Here is a tiny trained network, its code and every weight. The questions are about switching its units off for an input and a class, where a switched-off unit gives its printed mean instead of its output.

import numpy as np


def w(rows, s, z=0):
    codes = np.array(rows[::2]) - 128.0
    scale = np.full(codes.shape[1], s)
    scale[-1] = z or s
    return codes * scale


def f(y):
    return y / 2 * (1 + np.tanh(0.7978845608 * (y + 0.044715 * y**3)))


def log_softmax(a):
    a = a - a.max(-1, keepdims=True)
    return a - np.log(np.exp(a).sum(-1, keepdims=True))


def net(x, mask):
    res = np.array(x, float).reshape(1, 6) / 4 @ E
    y = f(res @ A[0][:, :-1].T + A[0][:, -1])
    res = res + np.where(mask, y, B[0][:, -1]) @ B[0][:, :-1]
    return log_softmax(res[-1] @ U[:, :-1].T + U[:, -1])


A, B = {}, {}
E = w([
[148,95,157,141,133,114,129,156,101,120,137,120],'x0',
[96,151,131,146,126,88,92,158,109,101,113,112],'x1',
[115,38,90,131,201,111,95,84,78,107,51,189],'x2',
[163,107,100,42,94,100,9,179,163,171,166,137],'x3',
[93,120,236,56,165,142,86,150,220,95,141,127],'x4',
[146,112,126,106,142,160,146,142,108,135,136,114],'x5',
],0.012)
A[0] = w([
[121,171,100,185,121,145,177,82,37,127,97,155,111],'n0',
[93,188,218,201,187,185,208,100,128,76,98,86,142],'n1',
[125,82,112,183,176,169,122,98,60,111,61,187,158],'n2',
[201,160,2,215,58,104,114,158,64,242,159,106,92],'n3',
[111,127,102,144,163,107,186,95,53,84,73,210,85],'n4',
[98,26,102,78,236,102,54,85,107,128,46,191,2],'n5',
],0.0069,0.0028)
B[0] = w([
[181,169,136,199,170,145,71,175,199,99,154,114,215],'n0',
[12,72,110,106,96,122,190,74,8,200,144,99,242],'n1',
[202,195,100,117,154,215,48,159,153,91,125,167,221],'n2',
[72,87,142,150,142,65,163,100,73,208,124,90,245],'n3',
[219,134,186,92,106,159,134,187,130,104,138,212,212],'n4',
[55,60,75,154,152,76,204,54,127,184,149,89,232],'n5',
],0.011,0.012)
U = w([
[107,100,81,180,149,127,194,63,87,127,94,120,228],'0',
[81,99,136,95,126,95,169,82,130,164,135,82,165],'1',
[194,188,173,85,149,231,1,226,235,54,126,197,6],'2',
],0.0083,0.0022)

Each question gives the input, the list of numbers given to net, and the class t.
The units are the neurons (one row each of A and B). Each row of codes is followed by its name. A weight is (code - 128) times the scale printed after its matrix; where a second scale follows, it is the last column's (A, B and U).
mask holds one flag per neuron, in row order. A switched-off neuron (its flag False) gives its mean, the last column of its row in B, instead of its output. The means were averaged over made-up inputs and are rounded, as every weight is.
A unit's drop is (log p(t) with every unit on - log p(t) with that unit switched off) / (log p(t) with every unit on - log p(t) with every unit switched off).
The circuit of an input: a set's keep is (log p(t) with only the set's units on - log p(t) with every unit switched off) / (log p(t) with every unit on - log p(t) with every unit switched off). Starting from all 6 units, units are removed one at a time, each time the one whose removal leaves the highest keep (on an exact tie, the one counted first), for as long as the keep stays at least 0.8.
units of the circuit, in order: the units of the circuit, biggest drop first
most important unit: the unit with the biggest drop
top k neurons: the k neurons with the biggest drops, biggest first
drop of u: that unit's drop, to one decimal
input [-4,3,-3,4,-8,-2], class 1: most important unit => n3
input [7,-6,1,-4,-1,1], class 2: units of the circuit, in order => (n5, n3)
input [-2,6,7,-6,-2,7], class 2: top 2 neurons => (n2, n4)
input [-7,-6,0,4,5,-6], class 2: top 3 neurons => (n1, n3, n5)
input [-8,-8,7,-1,-2,7], class 2: top 3 neurons => (n2, n1, n4)
input [6,-6,2,-5,-4,7], class 2: units of the circuit, in order => (n2, n0)
input [-6,7,7,-1,-5,-4], class 2: top 2 neurons => (n2, n4)
input [0,-8,7,-7,-7,4], class 2: top 2 neurons => (n2, n4)
input [2,-3,0,5,6,8], class 2: top 2 neurons => (n1, n3)
input [0,-3,-5,6,4,2], class 2: drop of n1 => 0.7
input [-3,-6,6,-3,-6,7], class 2: drop of n2 => 0.3
input [4,8,1,-6,-8,-4], class 2: drop of n2 => 0.4
